[[ -6.4  37.9  -5.2  34.8 -11.0  -6.1 -13.7 -12.0  -5.1]
 [-50.6   6.0 -38.2   5.7  -8.2 -47.7  -9.9  -8.9 -36.9]
 [  0.1  45.4   0.1  43.0 -49.2   0.1 -62.4 -51.4   0.1]]
->
[[  0.1  45.4   0.1  43.0 -49.2   0.1 -62.4 -51.4   0.1]
 [ -6.4  37.9  -5.2  34.8 -11.0  -6.1 -13.7 -12.0  -5.1]
 [-50.6   6.0 -38.2   5.7  -8.2 -47.7  -9.9  -8.9 -36.9]]

[[ 22.6 -13.6 -31.3   1.8  16.9  -8.4   3.8 -52.6  -1.9   9.3 -12.6]
 [ 28.8 -15.6 -37.6  -4.3  31.5 -16.2  16.1 -52.6   5.3  13.9  -8.7]
 [ 28.7 -13.0 -38.3  -0.8  22.2 -10.7   1.3 -52.6  -1.4  15.3 -16.6]
 [ 25.0 -22.1 -37.7  -5.5  32.3 -13.2  19.5 -52.6   2.2  16.3  -5.3]
 [ 34.4 -15.0 -41.7  -0.7  25.6  -8.1   9.0 -52.6   1.2  10.4 -10.0]
 [ 38.5  -6.5 -55.2  -5.1  33.5 -19.1  15.8 -52.6  12.0  14.4 -18.3]]
->
[[ 38.5  -6.5 -55.2  -5.1  33.5 -19.1  15.8 -52.6  12.0  14.4 -18.3]
 [ 34.4 -15.0 -41.7  -0.7  25.6  -8.1   9.0 -52.6   1.2  10.4 -10.0]
 [ 28.8 -15.6 -37.6  -4.3  31.5 -16.2  16.1 -52.6   5.3  13.9  -8.7]
 [ 28.7 -13.0 -38.3  -0.8  22.2 -10.7   1.3 -52.6  -1.4  15.3 -16.6]
 [ 25.0 -22.1 -37.7  -5.5  32.3 -13.2  19.5 -52.6   2.2  16.3  -5.3]
 [ 22.6 -13.6 -31.3   1.8  16.9  -8.4   3.8 -52.6  -1.9   9.3 -12.6]]

[[ -6.1 -45.9 -63.7 -62.0  22.9]
 [ 22.8 -22.3  17.4  16.7  54.3]
 [-29.2 -27.7  16.1  15.9  28.4]
 [-32.1   3.3  19.7  19.7  -4.5]
 [ 23.9 -23.5  28.9  27.2  62.1]
 [-55.4   8.3  -8.2  -9.1  -8.9]]
->
[[ 23.9 -23.5  28.9  27.2  62.1]
 [ 22.8 -22.3  17.4  16.7  54.3]
 [ -6.1 -45.9 -63.7 -62.0  22.9]
 [-29.2 -27.7  16.1  15.9  28.4]
 [-32.1   3.3  19.7  19.7  -4.5]
 [-55.4   8.3  -8.2  -9.1  -8.9]]

[[ 19.6 -55.9 -41.8  28.0]
 [ 29.8 -22.0 -16.1  43.1]
 [ 16.0 -54.6 -40.9  22.7]
 [-13.7  56.5  42.7 -20.4]
 [ 32.7  36.9  28.5  47.5]]
->
[[ 32.7  36.9  28.5  47.5]
 [ 29.8 -22.0 -16.1  43.1]
 [ 19.6 -55.9 -41.8  28.0]
 [ 16.0 -54.6 -40.9  22.7]
 [-13.7  56.5  42.7 -20.4]]

[[ 19.1 -27.7 -13.5   1.4 -18.7 -16.8 -24.4 -31.9]
 [-29.4  28.2  16.5  23.8  25.9  -9.5  24.4  15.1]
 [-27.0  33.3  16.6   9.3  25.1   9.4  28.1  30.3]
 [ -1.9  -1.2   0.2  50.1  23.3 -62.6   1.6 -35.3]
 [-20.8  31.8  14.9  12.7  28.0  -1.5  29.7  19.9]
 [-15.4  14.3   9.2 -30.5  -3.8  48.2  12.0  37.7]
 [-23.2  31.3  14.1   4.8  23.7  14.3  25.3  32.7]]
->
[[ 19.1 -27.7 -13.5   1.4 -18.7 -16.8 -24.4 -31.9]
 [ -1.9  -1.2   0.2  50.1  23.3 -62.6   1.6 -35.3]
 [-15.4  14.3   9.2 -30.5  -3.8  48.2  12.0  37.7]
 [-20.8  31.8  14.9  12.7  28.0  -1.5  29.7  19.9]
 [-23.2  31.3  14.1   4.8  23.7  14.3  25.3  32.7]
 [-27.0  33.3  16.6   9.3  25.1   9.4  28.1  30.3]
 [-29.4  28.2  16.5  23.8  25.9  -9.5  24.4  15.1]]

[[ 22.4 -17.1 -21.5  15.5   1.3 -10.5  25.5 -26.6  -9.9  -7.9  23.0  57.9]
 [  2.2   2.1 -20.2   7.5  16.0  -8.3  -3.3 -13.3  -2.7  10.4 -35.0  31.8]
 [ -0.1 -12.7 -12.0 -17.0  21.3  -1.8   8.5   5.9  -1.4   3.8  13.4  27.0]
 [-26.2  16.2  31.4 -12.8 -13.5  26.1 -28.5   8.7  25.5   4.0  11.8 -66.0]
 [-21.2  16.0  16.0 -36.0  16.4  35.3 -10.1   0.7  26.8  15.7  28.7 -40.5]
 [ 59.6  -1.3 -54.5  46.0  -8.1  -2.7  25.5 -31.7 -33.9  35.3 -21.1  16.2]]
->
[[ 59.6  -1.3 -54.5  46.0  -8.1  -2.7  25.5 -31.7 -33.9  35.3 -21.1  16.2]
 [ 22.4 -17.1 -21.5  15.5   1.3 -10.5  25.5 -26.6  -9.9  -7.9  23.0  57.9]
 [  2.2   2.1 -20.2   7.5  16.0  -8.3  -3.3 -13.3  -2.7  10.4 -35.0  31.8]
 [ -0.1 -12.7 -12.0 -17.0  21.3  -1.8   8.5   5.9  -1.4   3.8  13.4  27.0]
 [-21.2  16.0  16.0 -36.0  16.4  35.3 -10.1   0.7  26.8  15.7  28.7 -40.5]
 [-26.2  16.2  31.4 -12.8 -13.5  26.1 -28.5   8.7  25.5   4.0  11.8 -66.0]]

[[-62.1 -48.0 -62.2  44.8 -49.6  37.9  52.4]
 [ 49.5  45.0 -20.9 -72.4  66.3 -40.8 -44.2]]
->
[[ 49.5  45.0 -20.9 -72.4  66.3 -40.8 -44.2]
 [-62.1 -48.0 -62.2  44.8 -49.6  37.9  52.4]]

[[-34.7  -3.9  50.0 -53.4  34.3]
 [ 13.7  28.3  46.0  52.3 -24.2]
 [  0.3 -53.9  55.8 -50.0 -55.0]
 [ 55.9   8.0  12.0  33.7 -28.0]
 [ 24.1 -20.9 -14.8  35.0 -51.5]
 [ 18.8 -56.4 -28.1 -36.4  27.4]
 [-14.0  48.9  51.8  16.4 -52.4]
 [ 51.4 -13.5 -53.3 -49.4 -49.3]]
->
[[ 55.9   8.0  12.0  33.7 -28.0]
 [ 51.4 -13.5 -53.3 -49.4 -49.3]
 [ 24.1 -20.9 -14.8  35.0 -51.5]
 [ 18.8 -56.4 -28.1 -36.4  27.4]
 [ 13.7  28.3  46.0  52.3 -24.2]
 [  0.3 -53.9  55.8 -50.0 -55.0]
 [-14.0  48.9  51.8  16.4 -52.4]
 [-34.7  -3.9  50.0 -53.4  34.3]]
